Here is a tiny trained network, its code and every weight. The questions are about switching its units off for an input and a class, where a switched-off unit gives its printed mean instead of its output.

import numpy as np


def w(rows, s, z=0):
    codes = np.array(rows[::2]) - 128.0
    scale = np.full(codes.shape[1], s)
    scale[-1] = z or s
    return codes * scale


def norm(h):
    return h / np.sqrt((h * h).mean(-1, keepdims=True) + 1e-5)


def f(y):
    return np.maximum(y, 0)


def log_softmax(a):
    a = a - a.max(-1, keepdims=True)
    return a - np.log(np.exp(a).sum(-1, keepdims=True))


def net(x, mask):
    res = np.array(x, float).reshape(1, 5) / 4 @ E
    u = 0
    for l in range(2):
        y = f(norm(res) @ A[l][:, :-1].T + A[l][:, -1])
        res = res + np.where(mask[u : u + 9], y, B[l][:, -1]) @ B[l][:, :-1]
        u += 9
    return log_softmax(norm(res)[-1] @ U[:, :-1].T + U[:, -1])


A, B = {}, {}
E = w([
[241,227,198,201,255],'x0',
[60,184,223,58,48],'x1',
[217,20,137,5,117],'x2',
[124,89,123,177,36],'x3',
[106,123,116,89,142],'x4',
],0.0056)
A[0] = w([
[127,121,42,170,183,254],'L0N1',
[151,131,156,152,118,183],'L0N2',
[190,75,159,84,127,212],'L0N3',
[126,162,56,177,107,16],'L0N4',
[74,86,147,136,107,192],'L0N5',
[199,165,124,123,158,30],'L0N6',
[139,146,183,107,83,223],'L0N7',
[156,114,253,73,94,71],'L0N8',
[184,27,143,120,154,168],'L0N9',
],0.013,0.0021)
B[0] = w([
[127,41,82,142,157,254],'L0N1',
[137,160,81,65,136,172],'L0N2',
[227,71,96,74,3,243],'L0N3',
[134,62,177,153,141,181],'L0N4',
[184,196,128,191,197,204],'L0N5',
[130,119,181,202,66,207],'L0N6',
[78,151,172,110,117,205],'L0N7',
[28,30,150,201,167,228],'L0N8',
[158,193,102,66,117,254],'L0N9',
],0.0071,0.0062)
A[1] = w([
[125,112,173,77,42,71],'L1N1',
[99,63,199,62,86,72],'L1N2',
[202,139,43,204,72,170],'L1N3',
[125,115,223,112,137,176],'L1N4',
[86,197,183,74,160,155],'L1N5',
[41,78,100,168,197,254],'L1N6',
[50,239,195,141,140,180],'L1N7',
[244,165,99,63,169,138],'L1N8',
[94,2,86,163,142,153],'L1N9',
],0.0087,0.0021)
B[1] = w([
[69,170,139,139,197,196],'L1N1',
[171,133,254,138,128,202],'L1N2',
[152,143,60,70,155,238],'L1N3',
[70,74,126,78,119,185],'L1N4',
[54,137,137,133,66,185],'L1N5',
[207,253,100,178,159,254],'L1N6',
[34,127,23,118,68,249],'L1N7',
[55,72,77,51,57,213],'L1N8',
[175,143,218,168,237,249],'L1N9',
],0.0072,0.0059)
U = w([
[197,145,68,196,177,184],'0',
[65,168,59,168,67,102],'1',
[198,63,39,75,76,211],'2',
[136,59,251,95,100,7],'3',
],0.015,0.0018)

Each question gives the input, the list of numbers given to net, and the class t.
The units are the neurons (one row each of A and B). Each row of codes is followed by its name. A weight is (code - 128) times the scale printed after its matrix; where a second scale follows, it is the last column's (A, B and U).
mask holds one flag per neuron, layer by layer. A switched-off neuron (its flag False) gives its mean, the last column of its row in B, instead of its output. The means were averaged over made-up inputs and are rounded, as every weight is.
A unit's drop is (log p(t) with every unit on - log p(t) with that unit switched off) / (log p(t) with every unit on - log p(t) with every unit switched off).
The circuit of an input: a set's keep is (log p(t) with only the set's units on - log p(t) with every unit switched off) / (log p(t) with every unit on - log p(t) with every unit switched off). Starting from the 12 units with the biggest drops (on a tie, the unit counted first), units are removed one at a time, each time the one whose removal leaves the highest keep (on an exact tie, the one counted first), for as long as the keep stays at least 0.8.
units of the circuit, in order: the units of the circuit, biggest drop first
k most important neurons: the k neurons with the biggest drops, biggest first
top k neurons in layer l: the k neurons of layer l with the biggest drops, biggest first
drop of u: that unit's drop, to one decimal
input [-7,-5,0,-7,6], class 0: units of the circuit, in order => [L1N9 L1N6]
input [2,-4,1,-1,1], class 2: most important neuron => [L0N8]
input [6,8,-1,-1,-8], class 1: 2 most important neurons => [L1N7 L0N3]
input [6,1,7,-4,8], class 3: top 3 neurons in layer 1 => [L1N2 L1N7 L1N3]
input [5,4,0,5,-4], class 1: 4 most important neurons => [L0N3 L1N7 L0N1 L0N2]
input [0,-6,1,-6,3], class 2: 3 most important neurons => [L0N8 L0N9 L1N8]
input [6,1,6,3,1], class 3: 3 most important neurons => [L0N8 L1N2 L0N6]
input [1,0,-2,5,2], class 0: 2 most important neurons => [L0N4 L0N9]
input [8,-8,2,4,-4], class 2: top 2 neurons in layer 0 => [L0N8 L0N9]
input [-5,-5,0,0,2], class 0: top 2 neurons in layer 0 => [L0N3 L0N1]
input [0,3,7,7,-6], class 3: drop of L0N8 => 0.9
input [-1,4,1,6,7], class 3: drop of L1N6 => -0.1
input [8,-7,3,1,-5], class 2: drop of L1N8 => 0.2
input [5,3,-6,-7,6], class 1: most important neuron => [L1N7]
input [1,3,7,8,-1], class 3: drop of L0N8 => 0.9
